Below are the code and all the weights of a small trained network. Each question names an input and a target symbol and asks about switching units off, where a switched-off unit gives its printed mean instead of its output.

import numpy as np


def w(rows, s, z=0):
    codes = np.array(rows[::2]) - 128.0
    scale = np.full(codes.shape[1], s)
    scale[-1] = z or s
    return codes * scale


def f(y):
    return y / 2 * (1 + np.tanh(0.7978845608 * (y + 0.044715 * y**3)))


def softmax(a):
    e = np.exp(a - a.max(-1, keepdims=True))
    return e / e.sum(-1, keepdims=True)


def log_softmax(a):
    a = a - a.max(-1, keepdims=True)
    return a - np.log(np.exp(a).sum(-1, keepdims=True))


def net(x, mask):
    ids = ['ΔΛΞΠΣαβγεζηθμτφψ'.index(c) for c in x.split()]
    T = len(ids)
    res = E[ids] + P[:T]
    r = res
    for j in range(2):
        rows = slice(3 * j, 3 * j + 3)
        q, k, v = (r @ M[0][rows].T for M in (Q, K, V))
        z = softmax(np.where(np.tri(T) > 0, q @ k.T / 3**0.5, -1e9)) @ v
        o = O[0][rows]
        res = res + np.where(mask[j], z, o[:, -1]) @ o[:, :-1]
    y = f(res @ A[0][:, :-1].T + A[0][:, -1])
    res = res + np.where(mask[2:26], y, B[0][:, -1]) @ B[0][:, :-1]
    return log_softmax(res[-1] @ U[:, :-1].T + U[:, -1])


Q, K, V, O, A, B = {}, {}, {}, {}, {}, {}
E = w([
[163,187,100,139,157,55],'Δ',
[124,86,77,178,209,185],'Λ',
[105,188,122,133,192,121],'Ξ',
[54,71,81,125,161,146],'Π',
[194,30,118,125,181,131],'Σ',
[157,124,57,125,208,107],'α',
[122,151,145,146,80,100],'β',
[149,7,60,174,128,155],'γ',
[109,98,116,98,230,140],'ε',
[209,146,135,156,171,112],'ζ',
[117,123,46,112,147,80],'η',
[175,70,86,139,114,106],'θ',
[80,120,167,159,131,181],'μ',
[48,119,81,133,95,106],'τ',
[95,19,128,142,71,141],'φ',
[169,128,176,93,147,85],'ψ',
],0.017)
P = w([
[23,12,149,254,168,28],'0',
[127,127,144,46,135,144],'1',
[55,139,141,253,129,46],'2',
[131,137,134,33,115,164],'3',
[58,129,145,252,137,52],'4',
[146,142,125,24,96,182],'5',
[64,124,145,253,128,50],'6',
[153,149,118,14,82,195],'7',
[58,133,146,255,128,42],'8',
[159,156,112,2,65,211],'9',
],0.013)
Q[0] = w([
[143,161,152,200,119,71],'head 1',
[191,113,135,88,153,163],'head 1',
[108,81,117,216,161,70],'head 1',
[118,215,165,136,100,51],'head 2',
[114,105,155,101,72,135],'head 2',
[188,163,84,5,96,209],'head 2',
],0.019)
K[0] = w([
[134,142,186,200,163,18],'head 1',
[198,142,108,96,131,170],'head 1',
[84,27,146,199,192,63],'head 1',
[136,185,155,175,106,61],'head 2',
[101,133,165,90,30,150],'head 2',
[204,225,70,8,55,248],'head 2',
],0.014)
V[0] = w([
[113,194,158,134,181,80],'head 1',
[120,106,119,51,187,136],'head 1',
[13,130,81,120,139,160],'head 1',
[143,147,159,186,184,250],'head 2',
[194,99,28,160,204,120],'head 2',
[123,187,67,159,112,117],'head 2',
],0.017)
O[0] = w([
[122,161,33,157,108,213,80],'head 1',
[130,94,120,43,113,169,180],'head 1',
[95,121,57,87,98,62,218],'head 1',
[5,141,141,110,170,141,49],'head 2',
[157,55,118,123,205,149,245],'head 2',
[162,212,82,171,224,79,65],'head 2',
],0.017,0.011)
A[0] = w([
[143,188,100,164,186,126,169],'neuron 1',
[134,129,178,208,183,95,22],'neuron 2',
[126,125,104,172,154,154,229],'neuron 3',
[186,90,141,74,123,159,156],'neuron 4',
[84,134,183,78,123,142,45],'neuron 5',
[153,162,165,71,151,112,30],'neuron 6',
[110,190,93,194,97,116,137],'neuron 7',
[157,122,111,134,124,83,35],'neuron 8',
[96,155,120,104,102,128,70],'neuron 9',
[174,107,94,149,123,69,46],'neuron 10',
[164,162,166,39,95,183,99],'neuron 11',
[122,160,133,245,112,153,23],'neuron 12',
[107,120,99,129,107,73,107],'neuron 13',
[112,122,147,80,94,38,82],'neuron 14',
[197,205,109,76,145,191,93],'neuron 15',
[115,136,179,161,175,214,112],'neuron 16',
[95,76,133,115,102,121,118],'neuron 17',
[125,127,112,123,140,163,68],'neuron 18',
[125,174,137,59,193,179,1],'neuron 19',
[91,79,113,130,170,109,121],'neuron 20',
[172,142,146,142,74,171,148],'neuron 21',
[123,135,105,174,145,186,55],'neuron 22',
[87,156,149,210,132,72,21],'neuron 23',
[150,127,120,248,94,85,67],'neuron 24',
],0.012,0.0094)
B[0] = w([
[130,100,119,109,68,163,150],'neuron 1',
[56,144,84,179,101,159,152],'neuron 2',
[166,109,138,101,104,76,167],'neuron 3',
[121,205,89,148,87,72,254],'neuron 4',
[93,102,130,149,16,71,167],'neuron 5',
[125,128,47,100,104,160,151],'neuron 6',
[89,129,155,227,190,148,145],'neuron 7',
[105,96,152,112,129,170,164],'neuron 8',
[135,161,179,123,136,116,148],'neuron 9',
[83,92,186,128,124,201,202],'neuron 10',
[103,18,73,151,249,172,204],'neuron 11',
[144,95,93,88,40,195,143],'neuron 12',
[137,175,98,76,145,191,182],'neuron 13',
[162,147,136,183,142,174,226],'neuron 14',
[88,123,254,61,125,89,164],'neuron 15',
[113,115,92,89,74,40,150],'neuron 16',
[172,194,133,134,139,136,209],'neuron 17',
[101,135,148,134,125,128,141],'neuron 18',
[126,197,149,236,143,163,157],'neuron 19',
[163,202,151,140,116,125,200],'neuron 20',
[138,141,154,191,104,170,156],'neuron 21',
[137,106,147,163,163,123,145],'neuron 22',
[158,128,176,71,52,106,139],'neuron 23',
[72,157,129,57,175,51,182],'neuron 24',
],0.0093,0.032)
U = w([
[152,130,222,67,114,147,212],'Δ',
[105,196,144,157,112,113,106],'Λ',
[62,125,174,78,182,175,134],'Ξ',
[127,168,92,45,85,114,122],'Π',
[99,85,85,101,79,73,60],'Σ',
[148,172,135,110,213,96,170],'α',
[138,137,193,216,162,179,63],'β',
[171,155,161,107,98,53,139],'γ',
[80,130,73,186,150,160,82],'ε',
[80,85,186,154,165,48,254],'ζ',
[127,77,140,2,130,118,153],'η',
[209,72,126,151,173,146,199],'θ',
[72,126,153,93,61,146,48],'μ',
[152,144,146,107,121,233,88],'τ',
[151,131,151,178,56,163,107],'φ',
[103,47,164,122,115,196,41],'ψ',
],0.0066,0.0042)

Each question gives the input, a string of symbols that net reads in full, and the target symbol t.
The units are the heads (3 rows each of Q, K, V and O) and the neurons (one row each of A and B). Each row of codes is followed by its name. A weight is (code - 128) times the scale printed after its matrix; where a second scale follows, it is the last column's (O, A, B and U).
mask holds one flag per unit, heads first, then neurons. A switched-off unit (its flag False) gives its mean, the last column of its rows in O or B, instead of its output. The means were averaged over made-up inputs and are rounded, as every weight is.
A unit's drop is (log p(t) with every unit on - log p(t) with that unit switched off) / (log p(t) with every unit on - log p(t) with every unit switched off).
The circuit of an input: a set's keep is (log p(t) with only the set's units on - log p(t) with every unit switched off) / (log p(t) with every unit on - log p(t) with every unit switched off). Starting from the 12 units with the biggest drops (on a tie, the unit counted first), units are removed one at a time, each time the one whose removal leaves the highest keep (on an exact tie, the one counted first), for as long as the keep stays at least 0.8.
units of the circuit, in order: the units of the circuit, biggest drop first
unit that matters most: the unit with the biggest drop
top k neurons: the k neurons with the biggest drops, biggest first
heads that matter: for each layer, one digit per head in row order, 1 if its drop is at least 0.15 and else 0, layers parted by /
input ψ Δ Ξ Π ψ θ φ ψ ζ Δ, target Δ: unit that matters most => neuron 15
input Ξ θ η β φ Λ Ξ Ξ β, target ε: heads that matter => 10
input θ Ξ α θ Ξ, target ζ: heads that matter => 11
input Λ ζ φ ζ Ξ Λ Σ τ Π α, target α: top 3 neurons => (neuron 19; neuron 4; neuron 10)
input α Δ τ Π Σ θ Σ, target θ: heads that matter => 11
input Ξ φ γ Ξ Δ ψ γ ψ, target ψ: units of the circuit, in order => (neuron 11; head 1; head 2)
input η β θ Ξ, target Ξ: units of the circuit, in order => (head 1; head 2; neuron 15; neuron 4)
input γ ε γ γ θ Ξ θ Λ, target Λ: heads that matter => 01
input μ α α, target Λ: top 3 neurons => (neuron 7; neuron 11; neuron 23)
input θ Ξ ε θ α ε μ θ, target θ: heads that matter => 10
input β θ Λ α τ ζ τ, target μ: top 4 neurons => (neuron 24; neuron 12; neuron 23; neuron 7)
input ψ ε Π ζ α Σ ζ Ξ, target Ξ: units of the circuit, in order => (head 2; neuron 4)
input Π θ α θ β, target τ: heads that matter => 10
input Π α θ γ, target γ: units of the circuit, in order => (head 1; neuron 4; neuron 17)
input α φ Π ψ ψ α η θ ζ, target θ: units of the circuit, in order => (head 2)
input ε η μ, target Π: units of the circuit, in order => (head 1; neuron 11)
input Λ ψ β φ φ γ θ Ξ α ε, target ε: units of the circuit, in order => (neuron 11; neuron 19; head 1; neuron 4)
input α α η ε α τ, target τ: heads that matter => 11
input Π β β, target τ: top 4 neurons => (neuron 14; neuron 13; neuron 4; neuron 10)
input α α θ β, target β: heads that matter => 01
input γ Ξ τ ε α Δ θ, target β: unit that matters most => head 1
input ε θ φ θ θ τ φ, target Π: heads that matter => 10
input θ α φ, target ζ: heads that matter => 11
input Ξ θ θ α Σ Π, target Π: heads that matter => 10
input Π Λ Π Ξ θ Λ θ, target τ: top 3 neurons => (neuron 13; neuron 14; neuron 10)
